Below is a small trained network, with its code and all its weights. Each question gives an input and a class and asks what happens when units are switched off, that is, made to give their printed mean instead of their output.

import numpy as np


def w(rows, s, z=0):
    codes = np.array(rows[::2]) - 128.0
    scale = np.full(codes.shape[1], s)
    scale[-1] = z or s
    return codes * scale


def f(y):
    return y / 2 * (1 + np.tanh(0.7978845608 * (y + 0.044715 * y**3)))


def log_softmax(a):
    a = a - a.max(-1, keepdims=True)
    return a - np.log(np.exp(a).sum(-1, keepdims=True))


def net(x, mask):
    res = np.array(x, float).reshape(1, 7) / 4 @ E
    y = f(res @ A[0][:, :-1].T + A[0][:, -1])
    res = res + np.where(mask, y, B[0][:, -1]) @ B[0][:, :-1]
    return log_softmax(res[-1] @ U[:, :-1].T + U[:, -1])


A, B = {}, {}
E = w([
[129,124,126,129],'x0',
[129,126,127,129],'x1',
[30,110,121,193],'x2',
[79,47,157,67],'x3',
[133,119,124,131],'x4',
[129,130,129,128],'x5',
[95,143,2,95],'x6',
],0.0094)
A[0] = w([
[135,134,111,117,107],'n0',
[119,139,134,141,167],'n1',
[147,130,119,87,162],'n2',
[118,48,194,94,135],'n3',
[187,156,137,83,255],'n4',
[21,76,120,116,108],'n5',
[121,108,144,131,151],'n6',
[133,147,73,125,148],'n7',
[110,126,132,125,124],'n8',
[135,140,86,125,142],'n9',
[125,119,132,135,103],'n10',
[77,131,129,229,158],'n11',
[128,116,119,127,97],'n12',
[138,150,131,147,174],'n13',
[128,135,100,125,154],'n14',
[170,148,157,195,175],'n15',
[122,115,162,154,144],'n16',
[145,170,104,181,198],'n17',
[149,118,121,105,177],'n18',
[56,131,126,152,161],'n19',
[145,158,70,136,106],'n20',
[125,118,138,134,127],'n21',
[109,129,123,214,136],'n22',
[60,104,34,77,136],'n23',
[110,116,117,129,126],'n24',
[116,114,171,174,138],'n25',
[176,155,144,137,215],'n26',
[132,138,110,136,120],'n27',
[127,82,183,118,145],'n28',
[101,139,138,157,183],'n29',
[124,95,144,99,171],'n30',
[132,179,21,122,126],'n31',
[201,170,168,170,230],'n32',
[168,130,127,4,154],'n33',
[186,160,148,130,223],'n34',
[132,112,118,110,107],'n35',
[117,123,117,132,118],'n36',
],0.016,0.0047)
B[0] = w([
[112,109,133,134,131],'n0',
[145,129,133,113,143],'n1',
[85,112,112,153,156],'n2',
[127,223,99,226,230],'n3',
[120,92,35,163,211],'n4',
[122,205,44,52,228],'n5',
[137,160,117,138,148],'n6',
[117,62,143,131,174],'n7',
[126,140,123,119,133],'n8',
[115,79,136,130,158],'n9',
[128,136,134,126,126],'n10',
[122,134,243,57,217],'n11',
[119,126,130,122,124],'n12',
[157,110,135,113,150],'n13',
[119,94,126,122,148],'n14',
[200,126,106,69,199],'n15',
[150,168,147,131,166],'n16',
[160,72,190,114,191],'n17',
[103,123,100,150,151],'n18',
[145,145,123,57,195],'n19',
[127,60,147,148,170],'n20',
[133,143,130,131,134],'n21',
[123,130,216,77,183],'n22',
[68,59,44,50,247],'n23',
[123,132,117,110,139],'n24',
[156,177,168,118,182],'n25',
[175,109,72,126,187],'n26',
[127,103,140,125,134],'n27',
[141,193,110,186,197],'n28',
[151,139,149,91,164],'n29',
[100,170,108,156,169],'n30',
[126,13,166,177,226],'n31',
[218,114,42,91,232],'n32',
[3,128,134,192,214],'n33',
[174,104,53,126,199],'n34',
[106,128,124,128,132],'n35',
[125,123,127,113,132],'n36',
],0.039,0.011)
U = w([
[165,106,11,36,255],'0',
[155,27,112,192,94],'1',
[245,148,210,78,55],'2',
[119,46,206,64,141],'3',
[134,167,81,225,188],'4',
[8,110,95,129,15],'5',
[141,253,153,108,107],'6',
],0.0053,0.002)

Each question gives the input, the list of numbers given to net, and the class t.
The units are the neurons (one row each of A and B). Each row of codes is followed by its name. A weight is (code - 128) times the scale printed after its matrix; where a second scale follows, it is the last column's (A, B and U).
mask holds one flag per neuron, in row order. A switched-off neuron (its flag False) gives its mean, the last column of its row in B, instead of its output. The means were averaged over made-up inputs and are rounded, as every weight is.
A unit's drop is (log p(t) with every unit on - log p(t) with that unit switched off) / (log p(t) with every unit on - log p(t) with every unit switched off).
The circuit of an input: a set's keep is (log p(t) with only the set's units on - log p(t) with every unit switched off) / (log p(t) with every unit on - log p(t) with every unit switched off). Starting from the 12 units with the biggest drops (on a tie, the unit counted first), units are removed one at a time, each time the one whose removal leaves the highest keep (on an exact tie, the one counted first), for as long as the keep stays at least 0.8.
units of the circuit, in order: the units of the circuit, biggest drop first
top k neurons: the k neurons with the biggest drops, biggest first
drop when u is switched off: that unit's drop, to one decimal
input [0,7,-6,6,-1,1,1], class 5: units of the circuit, in order => (n33)
input [6,-1,-4,0,1,2,1], class 1: units of the circuit, in order => (n5; n23)
input [-1,-2,0,1,1,-8,-3], class 4: units of the circuit, in order => (n23; n19)
input [-7,0,-8,0,0,4,1], class 1: top 2 neurons => (n33; n5)
input [1,1,-4,1,-7,-2,7], class 5: top 2 neurons => (n33; n23)
input [6,8,-6,0,-3,-4,6], class 1: top 2 neurons => (n31; n5)
input [3,2,5,-4,8,8,0], class 2: top 2 neurons => (n23; n33)
input [-7,-8,-5,0,-4,0,7], class 1: top 2 neurons => (n31; n5)
input [-2,4,2,1,-8,6,0], class 6: top 2 neurons => (n23; n32)
input [-5,6,-1,1,5,-5,6], class 5: top 2 neurons => (n23; n32)
input [-1,6,1,-3,4,4,-1], class 2: top 2 neurons => (n23; n5)
input [-5,3,2,-3,-1,5,0], class 2: top 2 neurons => (n23; n33)
input [3,-7,1,-7,-5,-7,-2], class 2: drop when n17 is switched off => 0.1
input [4,4,-4,0,-2,-6,8], class 1: units of the circuit, in order => (n31)
input [6,1,-4,4,7,5,0], class 4: drop when n23 is switched off => 0.1
input [4,3,1,-2,4,4,-4], class 2: drop when n23 is switched off => 0.4
